Below is a small trained network, with its code and all its weights. Each question gives an input and a class and asks what happens when units are switched off, that is, made to give their printed mean instead of their output.

import numpy as np


def w(rows, s, z=0):
    codes = np.array(rows[::2]) - 128.0
    scale = np.full(codes.shape[1], s)
    scale[-1] = z or s
    return codes * scale


def f(y):
    return np.maximum(y, 0)


def log_softmax(a):
    a = a - a.max(-1, keepdims=True)
    return a - np.log(np.exp(a).sum(-1, keepdims=True))


def net(x, mask):
    res = np.array(x, float).reshape(1, 7) / 4 @ E
    y = f(res @ A[0][:, :-1].T + A[0][:, -1])
    res = res + np.where(mask, y, B[0][:, -1]) @ B[0][:, :-1]
    return log_softmax(res[-1] @ U[:, :-1].T + U[:, -1])


A, B = {}, {}
E = w([
[121,136,146,141,143,130,144],'x0',
[141,33,111,115,107,167,248],'x1',
[134,123,128,123,129,124,125],'x2',
[182,180,197,94,85,228,121],'x3',
[128,130,132,130,132,128,132],'x4',
[60,121,148,15,185,157,118],'x5',
[135,122,137,126,138,124,129],'x6',
],0.016)
A[0] = w([
[70,102,93,79,148,120,121,141],'n0',
[86,193,95,142,187,2,67,208],'n1',
[111,37,44,217,134,66,192,169],'n2',
[67,152,169,51,188,173,53,107],'n3',
[66,112,136,85,163,173,101,140],'n4',
[73,95,84,67,174,139,184,126],'n5',
[208,137,113,234,95,114,135,254],'n6',
[167,206,156,120,144,154,63,156],'n7',
[94,140,107,148,163,59,87,189],'n8',
[91,161,159,101,121,147,83,114],'n9',
[152,103,102,168,99,110,130,174],'n10',
[66,85,72,125,148,150,154,136],'n11',
[113,135,123,156,190,54,44,193],'n12',
[192,141,156,82,137,186,175,124],'n13',
[215,89,162,89,91,244,196,38],'n14',
[154,108,146,176,117,63,142,159],'n15',
[161,190,182,109,120,128,72,120],'n16',
[123,113,170,180,101,158,54,125],'n17',
[100,179,115,88,111,125,149,125],'n18',
[175,200,166,139,120,113,109,141],'n19',
[180,85,122,183,96,107,189,148],'n20',
[118,84,82,121,166,60,195,131],'n21',
],0.013,0.0088)
B[0] = w([
[101,60,179,124,167,72,149,178],'n0',
[47,127,92,156,90,136,122,251],'n1',
[225,73,190,113,89,224,160,241],'n2',
[129,88,143,36,87,232,183,217],'n3',
[69,84,141,56,105,168,184,186],'n4',
[124,110,198,127,159,51,136,195],'n5',
[188,179,25,150,111,117,69,248],'n6',
[174,129,66,79,143,173,113,208],'n7',
[29,134,123,205,52,99,123,202],'n8',
[133,141,121,91,104,186,135,172],'n9',
[176,124,129,157,86,149,132,179],'n10',
[141,104,195,124,153,87,123,177],'n11',
[69,163,103,141,86,114,103,221],'n12',
[97,136,91,134,66,123,145,192],'n13',
[6,159,91,181,99,72,97,229],'n14',
[137,104,101,135,103,172,111,181],'n15',
[190,127,123,77,134,183,110,195],'n16',
[197,177,121,146,161,137,89,170],'n17',
[137,141,154,110,146,149,163,149],'n18',
[181,157,94,130,171,117,112,188],'n19',
[134,119,116,177,116,202,145,204],'n20',
[165,103,172,121,172,140,153,196],'n21',
],0.012,0.026)
U = w([
[113,141,110,239,65,115,87,192],'0',
[200,86,168,95,104,210,142,202],'1',
[5,115,165,109,109,118,129,144],'2',
[149,70,247,111,227,72,140,6],'3',
[224,191,88,86,200,113,60,79],'4',
],0.013,0.0014)

Each question gives the input, the list of numbers given to net, and the class t.
The units are the neurons (one row each of A and B). Each row of codes is followed by its name. A weight is (code - 128) times the scale printed after its matrix; where a second scale follows, it is the last column's (A, B and U).
mask holds one flag per neuron, in row order. A switched-off neuron (its flag False) gives its mean, the last column of its row in B, instead of its output. The means were averaged over made-up inputs and are rounded, as every weight is.
A unit's drop is (log p(t) with every unit on - log p(t) with that unit switched off) / (log p(t) with every unit on - log p(t) with every unit switched off).
The circuit of an input: a set's keep is (log p(t) with only the set's units on - log p(t) with every unit switched off) / (log p(t) with every unit on - log p(t) with every unit switched off). Starting from the 12 units with the biggest drops (on a tie, the unit counted first), units are removed one at a time, each time the one whose removal leaves the highest keep (on an exact tie, the one counted first), for as long as the keep stays at least 0.8.
units of the circuit, in order: the units of the circuit, biggest drop first
most important unit: the unit with the biggest drop
top k neurons: the k neurons with the biggest drops, biggest first
drop when u is switched off: that unit's drop, to one decimal
input [-2,1,1,8,5,1,4], class 2: units of the circuit, in order	n14; n6
input [-6,2,-7,7,-3,3,2], class 2: units of the circuit, in order	n14
input [-7,0,-4,6,-5,-8,5], class 4: top 3 neurons	n8; n1; n6
input [-3,-5,4,0,6,1,2], class 2: top 3 neurons	n2; n6; n1
input [5,0,-2,3,-1,-5,-2], class 4: top 2 neurons	n8; n1
input [5,1,-2,-1,2,-3,2], class 1: top 2 neurons	n14; n1
input [5,-7,1,1,0,-1,2], class 4: top 3 neurons	n7; n14; n16
input [-6,1,7,-3,7,-8,1], class 1: top 2 neurons	n2; n14
input [-3,-8,6,3,6,0,3], class 4: top 2 neurons	n2; n19
input [5,3,8,4,-4,0,8], class 0: top 2 neurons	n3; n4
input [7,-8,1,2,4,2,8], class 1: drop when n3 is switched off	3.6
input [5,5,7,2,4,-8,2], class 0: drop when n14 is switched off	0.5
input [-4,-7,7,5,7,-1,-3], class 4: drop when n4 is switched off	0.0
input [7,4,1,0,1,5,6], class 3: most important unit	n1
input [0,8,1,3,4,6,0], class 2: drop when n14 is switched off	0.1
